Below are the code and all the weights of a small trained network. Each question names an input and a target symbol and asks about switching units off, where a switched-off unit gives its printed mean instead of its output.

import numpy as np


def w(rows, s, z=0):
    codes = np.array(rows[::2]) - 128.0
    scale = np.full(codes.shape[1], s)
    scale[-1] = z or s
    return codes * scale


def norm(h):
    return h / np.sqrt((h * h).mean(-1, keepdims=True) + 1e-5)


def f(y):
    return y / 2 * (1 + np.tanh(0.7978845608 * (y + 0.044715 * y**3)))


def softmax(a):
    e = np.exp(a - a.max(-1, keepdims=True))
    return e / e.sum(-1, keepdims=True)


def log_softmax(a):
    a = a - a.max(-1, keepdims=True)
    return a - np.log(np.exp(a).sum(-1, keepdims=True))


def net(x, mask):
    ids = ['ΠΣΨαγδεζηθμξτφ'.index(c) for c in x.split()]
    T = len(ids)
    res = E[ids] + P[:T]
    u = 0
    for l in range(2):
        r = norm(res)
        for j in range(3):
            rows = slice(2 * j, 2 * j + 2)
            q, k, v = (r @ M[l][rows].T for M in (Q, K, V))
            z = softmax(np.where(np.tri(T) > 0, q @ k.T / 2**0.5, -1e9)) @ v
            o = O[l][rows]
            res = res + np.where(mask[u + j], z, o[:, -1]) @ o[:, :-1]
        u += 3
        y = f(norm(res) @ A[l][:, :-1].T + A[l][:, -1])
        res = res + np.where(mask[u : u + 16], y, B[l][:, -1]) @ B[l][:, :-1]
        u += 16
    return log_softmax(norm(res)[-1] @ U[:, :-1].T + U[:, -1])


Q, K, V, O, A, B = {}, {}, {}, {}, {}, {}
E = w([
[116,125,141,60,160,157],'Π',
[105,140,163,65,170,147],'Σ',
[115,116,158,53,157,157],'Ψ',
[108,121,173,58,148,165],'α',
[120,159,98,48,132,113],'γ',
[98,186,120,66,112,132],'δ',
[118,199,106,82,158,99],'ε',
[122,166,147,67,127,94],'ζ',
[143,123,165,65,111,105],'η',
[181,134,120,89,111,86],'θ',
[156,124,69,126,115,254],'μ',
[144,163,179,159,69,114],'ξ',
[194,92,157,156,99,138],'τ',
[201,110,112,175,182,178],'φ',
],0.0044)
P = w([
[253,239,225,23,170,162],'0',
[200,215,189,60,129,136],'1',
[170,185,160,80,115,118],'2',
[105,151,129,73,113,106],'3',
[84,132,112,86,94,96],'4',
[41,122,101,58,83,83],'5',
[10,95,82,70,73,72],'6',
],0.0028)
Q[0] = w([
[134,117,130,229,143,165],'0.h0',
[149,136,115,88,124,151],'0.h0',
[209,148,123,195,154,136],'0.h1',
[180,163,154,58,47,119],'0.h1',
[177,181,167,77,129,67],'0.h2',
[3,172,151,90,114,85],'0.h2',
],0.018)
K[0] = w([
[172,177,154,59,136,139],'0.h0',
[130,111,151,155,125,100],'0.h0',
[180,154,160,165,214,170],'0.h1',
[211,122,178,142,61,75],'0.h1',
[232,135,165,143,106,70],'0.h2',
[75,111,129,123,99,2],'0.h2',
],0.017)
V[0] = w([
[68,135,156,174,112,80],'0.h0',
[148,167,126,212,91,175],'0.h0',
[96,123,145,154,120,248],'0.h1',
[180,22,163,122,125,142],'0.h1',
[121,132,172,153,206,73],'0.h2',
[102,114,234,68,95,108],'0.h2',
],0.014)
O[0] = w([
[84,158,74,154,85,217,63],'0.h0',
[240,193,151,154,94,170,85],'0.h0',
[87,75,168,146,175,253,54],'0.h1',
[132,31,176,186,78,72,107],'0.h1',
[65,204,181,166,140,87,97],'0.h2',
[78,136,207,70,23,158,246],'0.h2',
],0.0065,0.012)
A[0] = w([
[106,141,123,153,111,91,169],'0.n0',
[76,147,35,161,207,128,126],'0.n1',
[135,241,168,154,112,202,77],'0.n2',
[135,61,123,97,153,162,18],'0.n3',
[165,208,81,138,121,236,108],'0.n4',
[110,123,138,157,98,132,4],'0.n5',
[141,22,47,142,120,200,12],'0.n6',
[140,113,98,83,141,117,49],'0.n7',
[123,246,156,185,104,145,89],'0.n8',
[140,240,80,150,235,53,164],'0.n9',
[66,161,82,152,48,56,124],'0.n10',
[135,108,88,82,148,116,27],'0.n11',
[45,3,128,208,93,148,107],'0.n12',
[162,232,30,75,133,139,88],'0.n13',
[151,100,94,85,147,100,19],'0.n14',
[66,182,115,130,82,104,87],'0.n15',
],0.0056,0.0013)
B[0] = w([
[137,100,133,113,129,133,156],'0.n0',
[196,149,135,222,150,144,106],'0.n1',
[143,126,117,77,92,70,154],'0.n2',
[140,164,98,92,122,142,106],'0.n3',
[130,90,158,97,95,95,124],'0.n4',
[148,139,101,152,142,151,102],'0.n5',
[129,128,118,11,87,131,114],'0.n6',
[114,154,136,140,128,102,143],'0.n7',
[141,136,106,59,99,103,140],'0.n8',
[76,57,190,133,147,194,145],'0.n9',
[105,54,154,84,163,146,253],'0.n10',
[117,161,131,150,134,98,133],'0.n11',
[144,90,138,72,80,192,123],'0.n12',
[105,85,184,156,111,158,191],'0.n13',
[100,152,125,138,135,79,142],'0.n14',
[99,89,162,77,148,148,221],'0.n15',
],0.011,0.0027)
Q[1] = w([
[147,222,124,153,146,117],'1.h0',
[227,122,172,153,162,136],'1.h0',
[25,24,114,62,148,70],'1.h1',
[53,246,90,244,98,118],'1.h1',
[229,53,196,38,129,142],'1.h2',
[195,175,141,253,128,117],'1.h2',
],0.015)
K[1] = w([
[128,189,172,124,136,121],'1.h0',
[100,121,184,201,99,102],'1.h0',
[117,58,99,36,124,151],'1.h1',
[56,135,228,108,116,78],'1.h1',
[151,5,81,171,129,156],'1.h2',
[182,94,205,110,185,138],'1.h2',
],0.018)
V[1] = w([
[67,200,198,181,111,117],'1.h0',
[185,95,57,87,93,71],'1.h0',
[51,182,149,227,80,50],'1.h1',
[108,136,152,160,250,70],'1.h1',
[149,76,146,182,26,12],'1.h2',
[49,229,24,40,106,48],'1.h2',
],0.012)
O[1] = w([
[69,173,115,188,76,107,115],'1.h0',
[200,107,126,69,161,81,206],'1.h0',
[105,67,237,159,61,96,4],'1.h1',
[143,128,181,81,208,57,106],'1.h1',
[118,2,9,173,66,152,253],'1.h2',
[108,240,46,179,124,57,198],'1.h2',
],0.0073,0.0065)
A[1] = w([
[118,112,172,175,133,89,10],'1.n0',
[86,207,186,167,221,190,136],'1.n1',
[49,111,178,144,94,121,53],'1.n2',
[83,124,166,131,251,95,187],'1.n3',
[214,210,109,111,193,157,190],'1.n4',
[28,104,45,225,154,142,142],'1.n5',
[85,204,103,115,152,95,154],'1.n6',
[102,130,58,147,82,123,37],'1.n7',
[74,29,86,111,156,103,97],'1.n8',
[209,73,138,115,239,210,125],'1.n9',
[209,175,89,123,43,197,5],'1.n10',
[162,65,60,124,94,190,86],'1.n11',
[125,119,153,158,104,109,105],'1.n12',
[64,91,167,163,106,254,85],'1.n13',
[78,16,189,131,165,135,80],'1.n14',
[90,156,211,111,78,248,210],'1.n15',
],0.0091,0.0017)
B[1] = w([
[149,147,90,110,90,173,119],'1.n0',
[163,80,117,250,74,131,142],'1.n1',
[78,155,145,113,148,191,190],'1.n2',
[228,101,168,111,81,155,204],'1.n3',
[47,52,112,137,141,204,199],'1.n4',
[215,108,220,123,132,115,166],'1.n5',
[177,100,72,153,185,181,247],'1.n6',
[156,100,194,142,122,97,217],'1.n7',
[134,133,115,214,143,182,230],'1.n8',
[63,152,206,23,37,16,255],'1.n9',
[197,205,132,133,64,115,209],'1.n10',
[140,212,77,80,112,165,215],'1.n11',
[110,130,113,109,124,160,131],'1.n12',
[94,56,49,125,206,123,143],'1.n13',
[171,194,64,71,143,158,213],'1.n14',
[184,66,152,175,178,53,175],'1.n15',
],0.015,0.0042)
U = w([
[68,126,129,119,164,194,131],'Π',
[181,71,236,47,132,86,154],'Σ',
[215,163,86,130,212,53,80],'Ψ',
[211,108,164,191,175,174,254],'α',
[37,231,98,115,168,58,117],'γ',
[173,6,72,142,65,227,76],'δ',
[81,66,119,140,210,140,178],'ε',
[128,199,143,95,116,238,67],'ζ',
[122,120,102,103,147,129,69],'η',
[4,85,160,111,30,118,94],'θ',
[145,179,74,187,182,168,188],'μ',
[206,211,110,136,12,100,103],'ξ',
[136,45,70,173,117,2,91],'τ',
[104,156,172,155,143,175,185],'φ',
],0.0089,0.0037)

Each question gives the input, a string of symbols that net reads in full, and the target symbol t.
The units are the heads (2 rows each of Q, K, V and O) and the neurons (one row each of A and B). Each row of codes is followed by its name. A weight is (code - 128) times the scale printed after its matrix; where a second scale follows, it is the last column's (O, A, B and U).
mask holds one flag per unit, layer by layer, with each layer's heads first. A switched-off unit (its flag False) gives its mean, the last column of its rows in O or B, instead of its output. The means were averaged over made-up inputs and are rounded, as every weight is.
A unit's drop is (log p(t) with every unit on - log p(t) with that unit switched off) / (log p(t) with every unit on - log p(t) with every unit switched off).
The circuit of an input: a set's keep is (log p(t) with only the set's units on - log p(t) with every unit switched off) / (log p(t) with every unit on - log p(t) with every unit switched off). Starting from the 12 units with the biggest drops (on a tie, the unit counted first), units are removed one at a time, each time the one whose removal leaves the highest keep (on an exact tie, the one counted first), for as long as the keep stays at least 0.8.
units of the circuit, in order: the units of the circuit, biggest drop first
top k neurons in layer l: the k neurons of layer l with the biggest drops, biggest first
heads that matter: for each layer, one digit per head in row order, 1 if its drop is at least 0.15 and else 0, layers parted by /
drop when u is switched off: that unit's drop, to one decimal
input ξ φ Π φ φ α ξ, target Σ: units of the circuit, in order	0.h2, 1.h1
input τ η η, target δ: units of the circuit, in order	1.h2, 0.h1
input η φ ξ ξ δ, target ξ: units of the circuit, in order	0.h0, 1.n10
input ξ φ Π ξ α, target ξ: units of the circuit, in order	0.h0, 1.n10
input ξ Π ε μ Π, target δ: top 3 neurons in layer 1	1.n4, 1.n1, 1.n3
input ξ ξ η Σ, target ξ: top 3 neurons in layer 1	1.n10, 1.n9, 1.n4
input η μ θ, target Ψ: heads that matter	111 / 010
input η Σ Σ φ Π δ, target Σ: heads that matter	101 / 001
input Π Π Π ξ Π Ψ, target ξ: heads that matter	100 / 011
input ε Ψ ε Σ α, target α: heads that matter	001 / 001
input δ Σ Σ, target μ: top 2 neurons in layer 1	1.n6, 1.n9
input ζ ζ Π γ Σ θ τ, target δ: heads that matter	010 / 000
input Π τ θ ζ ζ, target τ: heads that matter	110 / 001
input ξ φ α τ τ ξ ξ, target δ: top 3 neurons in layer 1	1.n13, 1.n9, 1.n15
input ξ ξ Ψ ζ, target ξ: heads that matter	100 / 010
input θ ε φ ξ ξ ξ Σ, target ξ: heads that matter	100 / 011
input Σ ε ξ θ δ θ γ, target τ: heads that matter	010 / 001
input θ δ δ η, target θ: heads that matter	101 / 010
input ζ ζ θ Ψ, target τ: heads that matter	010 / 001
input ξ Ψ φ φ γ, target Σ: heads that matter	001 / 000
input ξ μ Π, target ζ: heads that matter	111 / 011
input ε δ ε, target α: top 2 neurons in layer 1	1.n1, 1.n3
input ξ θ α α τ Π δ, target δ: heads that matter	010 / 001
input θ μ θ, target τ: heads that matter	110 / 001
input Ψ Π α, target ε: top neuron in layer 1	1.n15
input γ τ μ η, target ξ: top 2 neurons in layer 0	0.n6, 0.n10
input γ η α Ψ, target θ: top 2 neurons in layer 0	0.n9, 0.n13
input θ Π Σ, target τ: top neuron in layer 0	0.n13
input η θ η α Σ, target θ: drop when 0.n8 is switched off	0.0
input γ Ψ δ η δ, target θ: drop when 0.h1 is switched off	0.1
